Below are the code and all the weights of a small trained network. Each question names an input and a target symbol and asks about switching units off, where a switched-off unit gives its printed mean instead of its output.

import numpy as np


def w(rows, s, z=0):
    codes = np.array(rows[::2]) - 128.0
    scale = np.full(codes.shape[1], s)
    scale[-1] = z or s
    return codes * scale


def norm(h):
    return h / np.sqrt((h * h).mean(-1, keepdims=True) + 1e-5)


def softmax(a):
    e = np.exp(a - a.max(-1, keepdims=True))
    return e / e.sum(-1, keepdims=True)


def log_softmax(a):
    a = a - a.max(-1, keepdims=True)
    return a - np.log(np.exp(a).sum(-1, keepdims=True))


def net(x, mask):
    ids = ['ΔΞΠΦαβγηθλμστω'.index(c) for c in x.split()]
    T = len(ids)
    res = E[ids] + P[:T]
    u = 0
    for l in range(2):
        r = norm(res)
        for j in range(3):
            rows = slice(3 * j, 3 * j + 3)
            q, k, v = (r @ M[l][rows].T for M in (Q, K, V))
            z = softmax(np.where(np.tri(T) > 0, q @ k.T / 3**0.5, -1e9)) @ v
            o = O[l][rows]
            res = res + np.where(mask[u + j], z, o[:, -1]) @ o[:, :-1]
        u += 3
    return log_softmax(norm(res)[-1] @ U[:, :-1].T + U[:, -1])


Q, K, V, O = {}, {}, {}, {}
E = w([
[250,26,134,139,172,204,180,112,171,165,194],'Δ',
[110,111,141,143,137,123,172,74,231,64,177],'Ξ',
[176,152,55,126,171,40,98,141,110,164,166],'Π',
[111,82,143,32,82,138,121,104,137,122,70],'Φ',
[95,42,92,130,81,132,242,161,187,180,91],'α',
[115,102,77,188,201,132,100,153,103,120,191],'β',
[68,112,114,156,153,205,109,202,179,48,185],'γ',
[147,99,116,149,142,143,89,122,74,139,45],'η',
[116,95,209,151,102,127,108,155,107,116,147],'θ',
[108,133,148,159,104,183,102,133,189,107,65],'λ',
[132,119,205,90,161,131,118,113,149,74,110],'μ',
[72,106,110,218,123,204,65,162,123,156,148],'σ',
[162,139,89,123,29,114,119,87,121,209,137],'τ',
[156,128,140,86,124,45,151,81,117,127,174],'ω',
],0.023)
P = w([
[73,165,117,105,83,190,134,114,121,139,158],'0',
[121,142,141,143,23,135,113,200,117,70,159],'1',
[81,155,112,109,91,190,129,108,125,153,145],'2',
[142,106,110,165,53,95,90,180,136,58,123],'3',
[88,139,108,112,104,196,124,100,133,156,137],'4',
[143,59,116,180,89,51,40,144,150,89,98],'5',
[87,133,98,114,109,210,123,90,146,162,135],'6',
[153,28,139,188,128,19,2,124,173,117,63],'7',
],0.018)
Q[0] = w([
[141,123,163,157,129,160,71,155,106,82,88],'0.h0',
[153,196,55,163,188,111,65,164,62,139,136],'0.h0',
[149,175,166,115,139,1,144,147,82,77,117],'0.h0',
[126,123,123,106,124,129,143,124,116,145,155],'0.h1',
[133,90,139,160,104,113,100,138,112,143,133],'0.h1',
[114,144,125,109,147,157,130,110,115,128,114],'0.h1',
[90,179,147,113,152,112,103,104,102,101,143],'0.h2',
[124,169,110,160,121,140,130,110,118,146,106],'0.h2',
[133,128,119,103,152,151,140,87,111,139,105],'0.h2',
],0.018)
K[0] = w([
[131,123,224,156,179,209,76,135,84,56,71],'0.h0',
[131,207,46,186,186,121,13,143,20,121,162],'0.h0',
[116,249,194,82,118,12,67,50,80,65,159],'0.h0',
[171,101,112,116,115,126,114,151,134,160,154],'0.h1',
[99,109,149,121,77,114,34,135,42,135,185],'0.h1',
[150,113,114,152,147,166,157,113,154,124,80],'0.h1',
[133,185,177,100,158,118,124,126,105,108,160],'0.h2',
[152,181,131,137,113,179,113,110,96,144,137],'0.h2',
[154,83,171,92,156,175,158,84,96,166,118],'0.h2',
],0.012)
V[0] = w([
[137,57,194,129,181,64,67,137,225,146,47],'0.h0',
[166,133,84,147,126,51,161,153,79,155,143],'0.h0',
[160,88,116,158,84,146,176,143,71,115,140],'0.h0',
[129,173,152,145,165,138,169,129,164,159,106],'0.h1',
[77,122,143,124,105,117,160,153,94,195,136],'0.h1',
[132,205,130,142,134,147,76,79,132,53,108],'0.h1',
[182,115,50,196,94,136,159,100,144,73,101],'0.h2',
[254,63,113,123,83,199,40,49,130,64,151],'0.h2',
[90,120,106,120,163,138,87,149,163,148,86],'0.h2',
],0.0066)
O[0] = w([
[47,160,129,85,16,210,133,204,99,148,247,58],'0.h0',
[96,107,69,148,150,189,109,3,86,112,146,76],'0.h0',
[77,119,207,149,161,108,121,83,85,105,119,178],'0.h0',
[128,152,75,195,106,157,88,117,202,116,112,38],'0.h1',
[119,112,115,99,119,161,106,119,124,91,109,155],'0.h1',
[174,143,140,110,126,130,150,154,169,171,92,129],'0.h1',
[143,140,110,142,134,127,124,95,25,94,151,190],'0.h2',
[116,169,154,140,168,61,95,67,104,92,96,252],'0.h2',
[171,127,155,135,105,124,131,108,110,131,103,124],'0.h2',
],0.0072,0.0045)
Q[1] = w([
[162,78,130,149,143,73,125,146,189,141,89],'1.h0',
[146,128,105,118,93,105,159,172,119,111,115],'1.h0',
[144,178,131,123,134,132,145,167,113,101,186],'1.h0',
[107,106,131,167,186,168,124,155,191,75,161],'1.h1',
[61,182,126,140,108,173,81,160,126,124,6],'1.h1',
[132,132,102,194,161,138,120,190,62,187,142],'1.h1',
[79,130,132,123,141,190,100,86,134,178,143],'1.h2',
[106,104,123,132,129,144,93,60,140,113,118],'1.h2',
[135,153,142,100,168,167,155,103,159,156,125],'1.h2',
],0.019)
K[1] = w([
[71,167,117,105,172,145,163,73,183,176,89],'1.h0',
[79,186,104,98,104,102,150,141,103,106,91],'1.h0',
[102,167,132,129,129,87,100,150,126,102,160],'1.h0',
[84,104,153,195,213,163,159,188,205,73,169],'1.h1',
[65,176,149,152,95,150,84,176,120,127,5],'1.h1',
[141,145,82,209,187,143,74,182,29,188,148],'1.h1',
[131,38,113,143,112,177,153,123,125,174,143],'1.h2',
[175,10,95,132,120,111,144,136,141,165,123],'1.h2',
[142,105,110,107,150,167,187,126,128,160,123],'1.h2',
],0.016)
V[1] = w([
[80,164,122,135,124,118,151,112,131,139,76],'1.h0',
[82,191,123,156,182,106,127,141,131,172,131],'1.h0',
[131,170,132,140,85,81,117,167,75,71,154],'1.h0',
[82,254,127,77,130,209,199,148,83,124,144],'1.h1',
[190,70,144,121,123,158,122,115,177,104,152],'1.h1',
[141,121,123,138,111,71,71,135,147,151,61],'1.h1',
[80,165,108,129,145,169,220,126,113,166,109],'1.h2',
[209,51,132,123,107,159,168,117,120,110,145],'1.h2',
[80,64,67,165,93,43,210,193,115,141,76],'1.h2',
],0.012)
O[1] = w([
[120,124,103,152,93,50,81,149,70,62,116,123],'1.h0',
[116,149,121,81,120,63,93,86,156,157,91,91],'1.h0',
[66,153,128,87,88,136,113,182,193,109,178,82],'1.h0',
[197,134,37,172,234,99,116,2,58,154,85,2],'1.h1',
[65,160,108,130,103,111,98,164,47,100,132,154],'1.h1',
[119,149,118,130,130,155,136,147,176,77,241,177],'1.h1',
[77,233,122,77,127,161,110,78,214,187,177,38],'1.h2',
[180,110,155,190,198,215,94,121,239,95,129,180],'1.h2',
[44,139,151,95,113,101,22,82,196,64,40,160],'1.h2',
],0.0088,0.0098)
U = w([
[207,92,144,167,185,188,166,98,176,131,179,154],'Δ',
[90,183,139,208,127,53,213,98,156,121,117,98],'Ξ',
[184,134,49,65,161,91,59,103,104,162,190,200],'Π',
[150,103,104,7,107,169,145,90,87,124,85,79],'Φ',
[84,122,129,105,129,175,56,58,208,132,126,156],'α',
[140,48,164,177,213,29,72,103,112,166,78,2],'β',
[95,178,61,119,207,141,152,155,71,91,112,165],'γ',
[217,81,139,182,113,74,85,107,65,87,52,113],'η',
[96,129,151,118,24,157,163,206,130,86,199,153],'θ',
[206,222,97,173,72,131,111,151,155,155,79,113],'λ',
[201,182,166,65,164,92,148,176,134,168,99,182],'μ',
[74,173,130,157,97,139,90,114,45,200,165,159],'σ',
[197,157,138,150,24,141,105,45,131,152,182,84],'τ',
[134,84,209,55,155,71,178,37,133,125,187,46],'ω',
],0.011,0.004)

Each question gives the input, a string of symbols that net reads in full, and the target symbol t.
The units are the heads (3 rows each of Q, K, V and O). Each row of codes is followed by its name. A weight is (code - 128) times the scale printed after its matrix; where a second scale follows, it is the last column's (O and U).
mask holds one flag per head, layer by layer. A switched-off head (its flag False) gives its mean, the last column of its rows in O, instead of its output. The means were averaged over made-up inputs and are rounded, as every weight is.
A unit's drop is (log p(t) with every unit on - log p(t) with that unit switched off) / (log p(t) with every unit on - log p(t) with every unit switched off).
The circuit of an input: a set's keep is (log p(t) with only the set's units on - log p(t) with every unit switched off) / (log p(t) with every unit on - log p(t) with every unit switched off). Starting from all 6 units, units are removed one at a time, each time the one whose removal leaves the highest keep (on an exact tie, the one counted first), for as long as the keep stays at least 0.8.
units of the circuit, in order: the units of the circuit, biggest drop first
most important unit: the unit with the biggest drop
which heads matter: for each layer, one digit per head in row order, 1 if its drop is at least 0.15 and else 0, layers parted by /
drop of u: that unit's drop, to one decimal
input Φ η λ μ γ Π, target θ: which heads matter : 000 / 010
input Π θ Ξ Δ σ λ Ξ, target Δ: most important unit : 1.h2
input β μ Ξ σ Π Ξ λ, target λ: units of the circuit, in order : (1.h1, 0.h0, 1.h2)
input Φ Φ η Δ β, target Δ: which heads matter : 000 / 000
input γ α Π, target α: units of the circuit, in order : (0.h0, 1.h2)
input Π Δ α Φ Π η μ, target α: which heads matter : 001 / 001
input λ μ λ θ β, target β: units of the circuit, in order : (0.h0, 1.h0)
input β γ Ξ, target Ξ: which heads matter : 100 / 011
input β Π β Φ α β η θ, target θ: which heads matter : 100 / 000
input γ Δ θ Π σ, target Δ: which heads matter : 000 / 000
input η Ξ β, target β: which heads matter : 100 / 100
input Ξ Δ ω Δ ω τ α Π, target θ: units of the circuit, in order : (0.h0, 1.h1)
input τ ω Φ γ ω ω μ, target μ: units of the circuit, in order : (0.h0, 1.h2, 1.h1, 0.h2)
input μ Φ β μ, target η: units of the circuit, in order : (1.h1)
input η θ γ θ, target η: which heads matter : 001 / 011
input Ξ Π σ γ γ τ γ, target γ: which heads matter : 100 / 011
input μ ω Π σ λ, target λ: which heads matter : 100 / 010
input Ξ η Π μ λ μ μ ω, target θ: which heads matter : 100 / 010
input γ μ σ Φ Ξ τ β γ, target η: units of the circuit, in order : (1.h2, 1.h1)
input ω Π α Ξ μ Δ ω λ, target θ: units of the circuit, in order : (1.h1)
input η θ ω λ γ μ, target θ: which heads matter : 100 / 000
input λ Δ Ξ ω Φ η, target θ: which heads matter : 000 / 000
input θ Π η γ σ Π Ξ, target Ξ: units of the circuit, in order : (1.h1, 1.h2, 0.h0)
input γ μ ω λ σ Ξ, target θ: drop of 1.h1 : 1.4
input Π Ξ α Ξ ω γ η, target α: drop of 1.h2 : 2.3
input Δ Ξ τ, target Δ: drop of 1.h2 : 0.1
